Where the symbols take the nodes:
zu: Z396->Z549, Z973->Z502, Z831->Z584, Z496->Z892, Z492->Z124, Z117->Z520, Z162->Z642, Z440->Z448, Z99->Z265, Z448->Z440, Z588->Z221, Z513->Z559, Z330->Z130, Z892->Z496, Z572->Z447, Z266->Z672, Z66->Z299, Z271->Z382, Z16->Z921, Z878->Z432, Z960->Z422, Z773->Z170, Z125->Z915, Z734->Z603, Z561->Z109, Z502->Z973, Z920->Z81, Z534->Z414, Z557->Z742, Z700->Z755, Z81->Z920, Z109->Z561, Z167->Z575, Z212->Z541, Z262->Z956, Z956->Z262, Z628->Z120, Z163->Z196, Z946->Z872, Z672->Z266, Z221->Z588, Z742->Z557, Z382->Z271, Z130->Z330, Z567->Z68, Z778->Z210, Z549->Z396, Z575->Z167, Z353->Z980, Z799->Z859, Z603->Z734, Z299->Z66, Z642->Z162, Z339->Z941, Z859->Z799, Z980->Z353, Z755->Z700, Z872->Z946, Z447->Z572, Z760->Z918, Z921->Z16, Z918->Z760, Z559->Z513, Z210->Z778, Z422->Z960, Z944->Z31, Z31->Z944, Z884->Z786, Z196->Z163, Z541->Z212, Z432->Z878, Z584->Z831, Z416->Z889, Z68->Z567, Z120->Z628, Z170->Z773, Z915->Z125, Z265->Z99, Z520->Z117, Z124->Z492, Z414->Z534, Z786->Z884, Z941->Z339, Z889->Z416
di: Z396->Z313, Z973->Z68, Z831->Z876, Z496->Z440, Z492->Z66, Z117->Z120, Z162->Z778, Z440->Z496, Z279->Z167, Z99->Z884, Z448->Z892, Z588->Z742, Z513->Z534, Z330->Z920, Z892->Z448, Z313->Z396, Z572->Z872, Z66->Z492, Z271->Z31, Z16->Z760, Z878->Z899, Z960->Z603, Z773->Z617, Z125->Z212, Z734->Z422, Z561->Z888, Z502->Z567, Z920->Z330, Z494->Z262, Z534->Z513, Z557->Z221, Z700->Z664, Z81->Z130, Z899->Z878, Z617->Z773, Z167->Z279, Z212->Z125, Z262->Z494, Z628->Z520, Z163->Z799, Z946->Z447, Z672->Z195, Z221->Z557, Z742->Z588, Z382->Z944, Z130->Z81, Z567->Z502, Z778->Z162, Z353->Z416, Z799->Z163, Z195->Z672, Z603->Z960, Z299->Z124, Z642->Z210, Z859->Z196, Z980->Z889, Z872->Z572, Z447->Z946, Z760->Z16, Z921->Z918, Z664->Z700, Z918->Z921, Z559->Z414, Z210->Z642, Z422->Z734, Z944->Z382, Z31->Z271, Z884->Z99, Z196->Z859, Z541->Z915, Z876->Z831, Z416->Z353, Z68->Z973, Z120->Z117, Z915->Z541, Z265->Z786, Z888->Z561, Z391->Z941, Z520->Z628, Z124->Z299, Z414->Z559, Z786->Z265, Z941->Z391, Z889->Z980
de: Z396->Z356, Z973->Z163, Z831->Z778, Z496->Z353, Z117->Z212, Z162->Z876, Z440->Z416, Z279->Z124, Z99->Z755, Z448->Z889, Z588->Z760, Z513->Z561, Z330->Z960, Z892->Z980, Z572->Z391, Z66->Z575, Z16->Z742, Z878->Z794, Z960->Z330, Z773->Z944, Z125->Z120, Z734->Z81, Z794->Z878, Z561->Z513, Z502->Z196, Z920->Z603, Z534->Z888, Z557->Z921, Z700->Z265, Z81->Z734, Z109->Z559, Z617->Z382, Z167->Z299, Z212->Z117, Z262->Z544, Z628->Z915, Z163->Z973, Z946->Z339, Z672->Z687, Z221->Z918, Z742->Z16, Z382->Z617, Z130->Z422, Z567->Z859, Z778->Z831, Z575->Z66, Z353->Z496, Z799->Z68, Z603->Z920, Z299->Z167, Z339->Z946, Z859->Z567, Z356->Z396, Z980->Z892, Z755->Z99, Z872->Z941, Z760->Z588, Z921->Z557, Z664->Z786, Z918->Z221, Z559->Z109, Z210->Z584, Z687->Z672, Z422->Z130, Z944->Z773, Z31->Z170, Z196->Z502, Z541->Z520, Z876->Z162, Z584->Z210, Z416->Z440, Z68->Z799, Z544->Z262, Z120->Z125, Z170->Z31, Z915->Z628, Z265->Z700, Z888->Z534, Z391->Z572, Z520->Z541, Z124->Z279, Z786->Z664, Z941->Z872, Z889->Z448
le: Z396->Z778, Z973->Z920, Z831->Z356, Z284->Z672, Z496->Z941, Z117->Z559, Z162->Z313, Z440->Z391, Z99->Z432, Z588->Z773, Z513->Z520, Z330->Z68, Z892->Z339, Z313->Z162, Z572->Z416, Z66->Z956, Z271->Z921, Z16->Z382, Z878->Z265, Z960->Z799, Z773->Z588, Z734->Z196, Z794->Z700, Z561->Z541, Z502->Z81, Z920->Z973, Z494->Z124, Z534->Z628, Z700->Z794, Z81->Z502, Z899->Z786, Z109->Z212, Z617->Z742, Z167->Z544, Z212->Z109, Z262->Z299, Z956->Z66, Z628->Z534, Z163->Z603, Z946->Z980, Z672->Z284, Z221->Z170, Z742->Z617, Z382->Z16, Z130->Z567, Z567->Z130, Z778->Z396, Z549->Z210, Z353->Z872, Z799->Z960, Z603->Z163, Z299->Z262, Z339->Z892, Z859->Z422, Z356->Z831, Z980->Z946, Z872->Z353, Z447->Z889, Z760->Z944, Z921->Z271, Z918->Z31, Z559->Z117, Z210->Z549, Z422->Z859, Z944->Z760, Z31->Z918, Z196->Z734, Z541->Z561, Z432->Z99, Z416->Z572, Z68->Z330, Z544->Z167, Z120->Z414, Z170->Z221, Z915->Z888, Z265->Z878, Z888->Z915, Z391->Z440, Z520->Z513, Z124->Z494, Z414->Z120, Z786->Z899, Z941->Z496, Z889->Z447
vu: Z396->Z284, Z973->Z117, Z831->Z687, Z284->Z396, Z496->Z700, Z492->Z921, Z117->Z973, Z162->Z195, Z440->Z664, Z279->Z742, Z99->Z980, Z588->Z167, Z513->Z81, Z330->Z414, Z892->Z755, Z572->Z899, Z266->Z210, Z66->Z918, Z16->Z124, Z878->Z872, Z773->Z544, Z125->Z799, Z734->Z561, Z794->Z941, Z561->Z734, Z502->Z520, Z920->Z559, Z494->Z382, Z534->Z130, Z700->Z496, Z81->Z513, Z899->Z572, Z109->Z603, Z167->Z588, Z212->Z163, Z262->Z944, Z956->Z31, Z628->Z567, Z163->Z212, Z946->Z432, Z672->Z778, Z221->Z575, Z742->Z279, Z382->Z494, Z130->Z534, Z567->Z628, Z778->Z672, Z575->Z221, Z353->Z265, Z799->Z125, Z195->Z162, Z603->Z109, Z299->Z760, Z859->Z915, Z980->Z99, Z755->Z892, Z872->Z878, Z760->Z299, Z921->Z492, Z664->Z440, Z918->Z66, Z559->Z920, Z210->Z266, Z687->Z831, Z422->Z888, Z944->Z262, Z31->Z956, Z884->Z889, Z196->Z541, Z541->Z196, Z432->Z946, Z416->Z786, Z68->Z120, Z544->Z773, Z120->Z68, Z915->Z859, Z265->Z353, Z888->Z422, Z520->Z502, Z124->Z16, Z414->Z330, Z786->Z416, Z941->Z794, Z889->Z884
ke: Z396->Z872, Z973->Z918, Z831->Z496, Z284->Z878, Z496->Z831, Z492->Z120, Z117->Z66, Z162->Z416, Z440->Z876, Z279->Z915, Z99->Z266, Z588->Z196, Z513->Z262, Z330->Z271, Z892->Z584, Z313->Z572, Z572->Z313, Z266->Z99, Z66->Z117, Z271->Z330, Z16->Z567, Z878->Z284, Z773->Z734, Z734->Z773, Z561->Z544, Z502->Z760, Z920->Z31, Z494->Z534, Z534->Z494, Z557->Z799, Z700->Z687, Z81->Z944, Z617->Z422, Z167->Z541, Z212->Z575, Z262->Z513, Z956->Z559, Z628->Z124, Z163->Z221, Z946->Z549, Z672->Z265, Z221->Z163, Z742->Z859, Z382->Z130, Z130->Z382, Z567->Z16, Z778->Z353, Z549->Z946, Z575->Z212, Z353->Z778, Z799->Z557, Z195->Z786, Z603->Z170, Z299->Z520, Z642->Z889, Z859->Z742, Z356->Z941, Z980->Z210, Z872->Z396, Z760->Z502, Z921->Z68, Z918->Z973, Z559->Z956, Z210->Z980, Z687->Z700, Z422->Z617, Z944->Z81, Z31->Z920, Z196->Z588, Z541->Z167, Z876->Z440, Z584->Z892, Z416->Z162, Z68->Z921, Z544->Z561, Z120->Z492, Z170->Z603, Z915->Z279, Z265->Z672, Z520->Z299, Z124->Z628, Z786->Z195, Z941->Z356, Z889->Z642
pe: Z396->Z944, Z973->Z980, Z831->Z588, Z284->Z262, Z496->Z196, Z117->Z99, Z162->Z16, Z440->Z859, Z99->Z117, Z448->Z799, Z588->Z831, Z513->Z878, Z330->Z447, Z892->Z163, Z313->Z382, Z572->Z130, Z266->Z66, Z66->Z266, Z16->Z162, Z878->Z513, Z773->Z356, Z734->Z941, Z794->Z561, Z561->Z794, Z502->Z353, Z920->Z946, Z534->Z899, Z700->Z541, Z81->Z872, Z899->Z534, Z167->Z687, Z212->Z755, Z262->Z284, Z628->Z786, Z163->Z892, Z946->Z920, Z672->Z299, Z221->Z584, Z742->Z876, Z382->Z313, Z130->Z572, Z567->Z416, Z778->Z760, Z549->Z31, Z353->Z502, Z799->Z448, Z195->Z124, Z603->Z339, Z299->Z672, Z642->Z921, Z339->Z603, Z859->Z440, Z356->Z773, Z980->Z973, Z755->Z212, Z872->Z81, Z447->Z330, Z760->Z778, Z921->Z642, Z664->Z915, Z918->Z210, Z559->Z432, Z210->Z918, Z687->Z167, Z422->Z391, Z944->Z396, Z31->Z549, Z884->Z120, Z196->Z496, Z541->Z700, Z876->Z742, Z432->Z559, Z584->Z221, Z416->Z567, Z68->Z889, Z120->Z884, Z915->Z664, Z265->Z520, Z391->Z422, Z520->Z265, Z124->Z195, Z786->Z628, Z941->Z734, Z889->Z68

The rows follow the links: the fewer symbols apart two nodes are, the more alike their rows tend to be.

Named rows; a name shown again gets a slightly different row:
Z980:   38    95   224   -50    31    14    79   117    64   188     4   -68     2     4    82   -78  -231   -72    22  -137   -21   273    43   103    72     8    -9  -129  -220    70   188   -49   -36    -4  -120    71   -18   -10    19   170   -10   166  -182   -54     3    60   -59  -151   199    82    80    64    42    97
Z414: -190  -146   -43   -12  -175    -3   -18     9    32    18  -104    77   -75   -25   104   244    20  -258    96    33   158    67    15    30  -106   104  -143    24   218    62  -236    92   -32   238    62    56   -59     3    -9   -61    54   129   149    28   -37   -25   -77   -14   -41  -164    15    87  -145  -202
Z396:  145   140  -122   -53   144  -178    29   -83   -23    36    74   156   239   -24  -123    55   -19    93    66  -127  -116  -309   -82  -154   -18   -87   -79   -34  -135    76   166   112   132   -98  -187    25  -104   -89    65    -8   122   -44   -46  -122   -24    28   104    -8   -20  -142   -30    70   142   177
Z617:  -10   -70  -184   -28   109    44   -54  -168  -198  -169  -153   121    50    -1   -40    69   155   -10    25   114   -42  -171    20  -159   -74    85     9   156    72    -6  -144    -5   162   -35   -24     7   141   118     8   -51    76  -122   116    60   -24    57    70   120  -169  -209   -28  -117    50   151
Z271:  -18   -89   -48    44   103   -74   -47  -187  -207  -184   -77   121    13   -12     3   247    31   -67    58   -24    60   -60     4  -116   -91   108   -47     3    -8    35  -219    65   196   137   -65   -45   103    62   -43    60   207   -35   111     9   -48    16   103    12  -159  -283   123   -26    42   174
Z920:    3   -45    10    73  -345     7   157    43   -72    37   -48   105  -168  -128    85   194  -104  -199   182  -208   108   153  -200   -88   -21    39   -92    48  -103    58    50    68    40    51  -129    57   -75   -25   -90    65   228   143     0   -83   -90    79   -54    75    -2   -16    63    60    69    21
Z559:  -64   -85   -72    18  -268   -40   150   126    66    45    66    59  -148     2   139   266   -21   -94    76  -213   160    39  -140   -33   -31     1  -100   -31    41   -10    29   114   -53    93    38    28  -210  -194   -56   -31    70   134    82   -58   -59   -54   -67    49   -61    -6   -86   117   -22  -247
Z603:    5     9   -79   -11  -269   -54   125    94  -169  -107  -109    36  -239   -54    85   192    66   -95   221  -295    98   173  -186   -96    66    79   -18   132   -93    25    90    11   -28  -124     6   129     1  -173  -128    85   146    37   101   -41    73    31   -54   152    40     9  -129    36    35    61
Z262:    2   -57  -149    37   -71   -97   153  -244    99     7   140    84    79   112    -1   175    86   121   -21   -80   -60  -330  -194  -114  -116  -146     2   -77    25  -114   -57   159    56   -28   -46   -87  -177  -113    25  -157   119   -30    -7   -71   -64   -61   124    99  -199   -42   -20   -30   -28   -38
Z496:   64   210    37   -60    58   131    65   127    -2    74   -17  -102   -27   -22    22  -286   -29    34    59   -46  -140   172    -7    47    70    17     1    77  -162   120   279  -174   -60  -204   -62    56    66    32    14    50  -157    81  -177    -4    86    87   -84   -56   245   221   -22    40    29    13
Z81:   75   -40  -103    10  -350    23   111    98    59   -36    26    97   -67   -89    -9    85   -96   -70   277   -82    90   -13  -317  -217   -74  -130   -27   224   -38    25   134    66     3   -89  -186    16  -118   -26  -119    45   170   -15    50   -90   -24    17    19   -35   -34    52   -32    22    55    -6
Z492:  -49  -133   108   149    86    41  -117  -164   -18   -30    84   -91    10   107    48   123   -12    24  -185   145    33   -30   211   168   -31     0    92  -218   130  -158  -276    59    90   218    86   -52    24   132    42    -9   -55   -53    99   100    -2   -60    81    33  -145   -83   120   -81   -40    37
Z494:  -62   -95   -93    18    93    -7    -5  -206    53   -34   -62   142    61    42     5   150    74   -28   -10   172    16  -307    39  -117  -170   -10   -89    31   183   -40  -253   110    55   110   -16   -93    -3    85    72  -147    73  -110   136   -21   -35    -6   112     4  -228  -164    48   -50   -43  -124
Z687:   18   105   -25   -15   197     4    40  -163   111    49    81   -15   104   158    30  -154    96   266  -218   -72  -280  -199   126    47     4   -30    54  -203   -71   -52    11   -59   -42   -31    12   -17   -40   -26   169  -110  -232    20  -182   -56    -4   -22   -62    48    26    58  -102   -20    12   -28
Z448:  -17    59   120  -143   138     8  -171   188  -133    -5  -110   -71   -74   -69   -15  -149   -46  -107    12    24    57   293   161   127    85   191   -12    77    -2   189    23  -155   -10    42   104   119   252     1    11   136   -71    79   -36   109    62    76  -116  -144   221   -15    37    42   -22   -16
Z884: -124   -61   130   -48   106    12   -58   120   139   163    47   -20    26    -8    17   -71    -5  -112  -113   144    53   164   223   255    52   -12   -53  -119   155   118   -82   -38   -67   227    69   -47    25   -31    20   -20  -115    89    74    66    -3   -67   -75  -187    89   -56    88    51   -77  -160
Z68:  -83   -91   175    88  -124    71  -107   113   -73   -44  -133  -104  -144  -112    34    12  -116  -227    65   150   197   340    90    20    24    71    68    53    22   -35  -118   -61    24   169    22   -29   133   169  -111   160    68    -1   129    87   -17    49    -2  -121   -11     6   199  -110    -1    79
Z973:   50     2   200   115  -250    41    29   153    27   -25    39  -154  -165   -63   102    46  -149   -57    35   -94   183   325   -57   -40    73   -27    62   -62  -166   -96   176    32   -10   -70   -34   -38   -48    -1  -151   156    53   -41    -4   -13   -29     5   -20     8     8   168   143   -13    90   130

Each walk starts at a row. The symbols on each line, taken left to right, move it on to the next node.
Answer with the node's row; about right is enough.
---
 -54    67   115    20   -24    32   -22   150    79   131    -6   -70   -47    66    93  -129     8    52  -105  -105   -80   196   136   207   137    38   -37  -191   -53    29   134   -46  -125   -37   157    55   -55  -133    73   -49  -233   162  -149   -38   -32   -16  -157   -12   145   142   -99   149   -37  -189
de le zu pe le di pe di:  -37    55    76  -112    -4    83   110    87   296   258    81   -47    86   -25    46  -199  -115    61   -77    54   -61    59    17   140     9  -151   -85   -80    20    23   127     1  -118    27   -39     0  -157   -23    90  -107  -150   126  -174   -58    -7   -21   -85  -190   141   142   -14   138   -48  -214
de di pe zu zu di: -132    17    23    43  -224   121   125    75   119    77     1  -129  -191    61   202  -213     4    77   -81    84    14    85    -9    35   -65   -93     6    57    66  -182    45   -66  -202  -109    73   -24   -59     6   -42  -152  -102    65   -74     8    30    -1   -16   169    74   278   -84   -24   -55  -161
---
 -86   -16  -141     4  -338    77   250    12   254   115    17    61   -96   -59   112    65    22   -92   102   -44    48   -20  -206   -73   -95   -94  -214   122    65   -70   -47    81   -93    52   -73    -6  -207    -2   -10  -164    67   122    22   -96  -109    -3   -20    54   -62    88   -67    15   -59  -227
vu zu zu pe vu pe pe:   43    13  -125  -121   -88   -63   120   120   248   184   119   121    75   -35   -52    60    -3    10   124   -92   -54  -117   -99   -39     5   -92  -208    62    46   141   149    76   -75    61   -70    46  -266  -181    75   -88   -23    97   -65  -103    28   -59   -85   -91   106   -20  -106   166   -49  -256
pe le de zu vu:  -25    51   106    85  -165   128   133   110  -140   -88  -103  -104  -218   -22   143   -76  -107     4    25  -133    52   347    37    14    95   101    49   -13  -135  -108   115   -73   -98  -140    10    41   102    59  -125   105    19    75   -46     3     1    46   -61   132    96   207    -5   -39    19    98
---
 -58    18    27  -123   127   108  -133   137   126   101   -36  -117   -28   -64   -38  -236   104    40   -45   204   -27    65   161   165    26   -13   -48   138   138   112   -26  -105  -121    57   157    45   125   -24    77   -83  -226    52   -69    91   115   -25  -113   -88   137     1   -78    35  -115  -239
de vu ke zu ke vu di le:  -95    63    -2   -80   -94   -38   105    30   153   223    60   121    -4     2   119   103   -64  -120    69  -214     8    86   -55    83    20    24  -198   -88     8   168    96    86   -13   104    23   115  -184  -163    45   -90    -8   199   -65  -106   -15   -52  -174  -122   118   -70    16   249   -24  -199
vu ke ke le vu:    5    49   173   -36   -33   -82    18   169   184   222   147  -109    -7    76    66    -3  -110     1   -46  -104    44   158    47   199   133   -86     8  -242   -39    30   132    89   -84   125    46   -17  -225  -161    14   104  -148   116  -123   -73   -42   -99   -75  -116   154   142    29   115    -1  -182
---
  93   114  -212  -114   189   -11    63  -187  -117   -37   -60   165   175    46   -56   -47   127   113    49  -212  -251  -272   -18  -105   -26    81   -35    55  -113   135   134   -15    87  -161  -104    85    51   -73   102  -105    15   -25  -101  -108    28    85   -20    88     4   -85   -67    43    67   170
ke pe de le de:  -18    77    54    -4  -234    38   107   208   -11   -50   -43  -152  -163   -41    -5  -128    -4   110   110     7    -1   136  -151   -66    35   -66   105   154  -122  -125   177   -38   -92  -261    49    22    23    39  -129    73   -58   -69   -62    16    67    67    40    86    61   299   -47  -126    18    13
vu pe pe di vu le ke di le:   -5    99     5   138   -22    74    73  -176  -143  -156   -56   -70   -49    92    48  -115    42   213  -104    62  -200   -80    43   -40   -30   -22   120   -23  -153  -212    53   -31    61  -219   -57   -40   108   130    14   -46    25  -121  -125   -10   -30    99   131   168   -79   123    34  -150    72   215
---
 131   -26  -103  -199    76   -83  -127   200    43    55    33   130   115  -176  -142    10   -37  -184   220    27    88   -13  -133   -94     6     1  -107   291    40   248    60   -40    31    99   -90    62    68   -55   -63    49    64    23    84    33   101     4   -61  -209    91  -201   -58    90    66   -55
di le zu de de de le le:  114    61   126   -35    67   -16    -8   228  -125    49    21  -107   -32   -13     8   -95   -29    14    12  -137   -48   264   -13   112   222    90    70   -81  -160    86   250  -102   -53  -104    54   133    17  -112  -116   165   -70    68   -74    10    42    31  -134     8   235   150   -53    82    50    88
de zu di ke vu pe ke di di:  -56  -141   117    23  -143   104     2   188   215    56   -13   -72   -47   -18    -1  -121   -46   -87   -57   328    69    73    58   104   -37  -133   -56   144   312   -71  -168   -26   -98    81   107  -118    42   123    29   -81   -53    52   101    73   -27   -51   -13   -56   -70    86    67  -106   -44  -190
---
 -11   -52    65   -99    98   -23  -149   216   240   158   128   -93    70   -68   -91  -172   -44   -21   -65   252    56    41    81   154    47  -107     1    46   183    99   -32    21   -63   162    81   -91   -10   -22    15     2  -136    19    27    77   112   -77   -78  -244   156    18    13    37  -102  -206
zu pe zu le de: -143   -82  -195   -98  -157    63   -16    37    21     5  -145   140   -92   -27    73    25   151   -84   118    77    85   -43    14   -53  -100    38  -139   270   286    28  -208   -12   -70    60   158    80    68    58     8  -167     0    35   119    23    73   -59  -115    39   -23   -49  -127    25   -96  -234
le vu de pe de ke:   65    70     0   -50   352     3  -175  -106  -107   -42   -59   -36   205    67  -118  -197    83   131  -117   192  -153  -128   174    69    57   116    87     9   -40    37   -41  -120    65   -52    63   -22   235   161    51    34   -99  -135   -69    87     7    45    60   -74    16   -58    46   -85   -28   175
---
 136   159   -12   -31   226   -81   -30   -77  -151   -66    52   -58   153    92   -99  -146    64   221  -100   -54  -197  -133    -7     4    96   -12   127   -96  -219   -73   156   -71   -23  -238   -72   -10    59   -43    60    43  -144   -90  -159   -40    -1    -4    64    33    76    91   -35   -59    56   197
pe de de ke de:  -18    11   153    87  -298   138   139    90   176    57    39   -74   -79   -79    58  -151  -182   -26    41    57    36   184  -141   -63   -70  -112    11    98  -115   -87   146   -62   -26  -103  -173   -95   -65   141   -54    22    54    43   -48   -39    14    98    40   -52    -7   264   142   -59    69    86
de pe ke ke pe de pe:  111   120   104   -72    -4   -58    56   231   179   166    70   -66    41  -121   -89  -215  -173    14   110   -17     8   132  -103    40   108   -74    40    23  -139   108   339   -51   -43  -111  -115    37   -56    -7   -14    69   -45    52   -98   -25    80    48     6  -186   242   187    67    -8    50    47
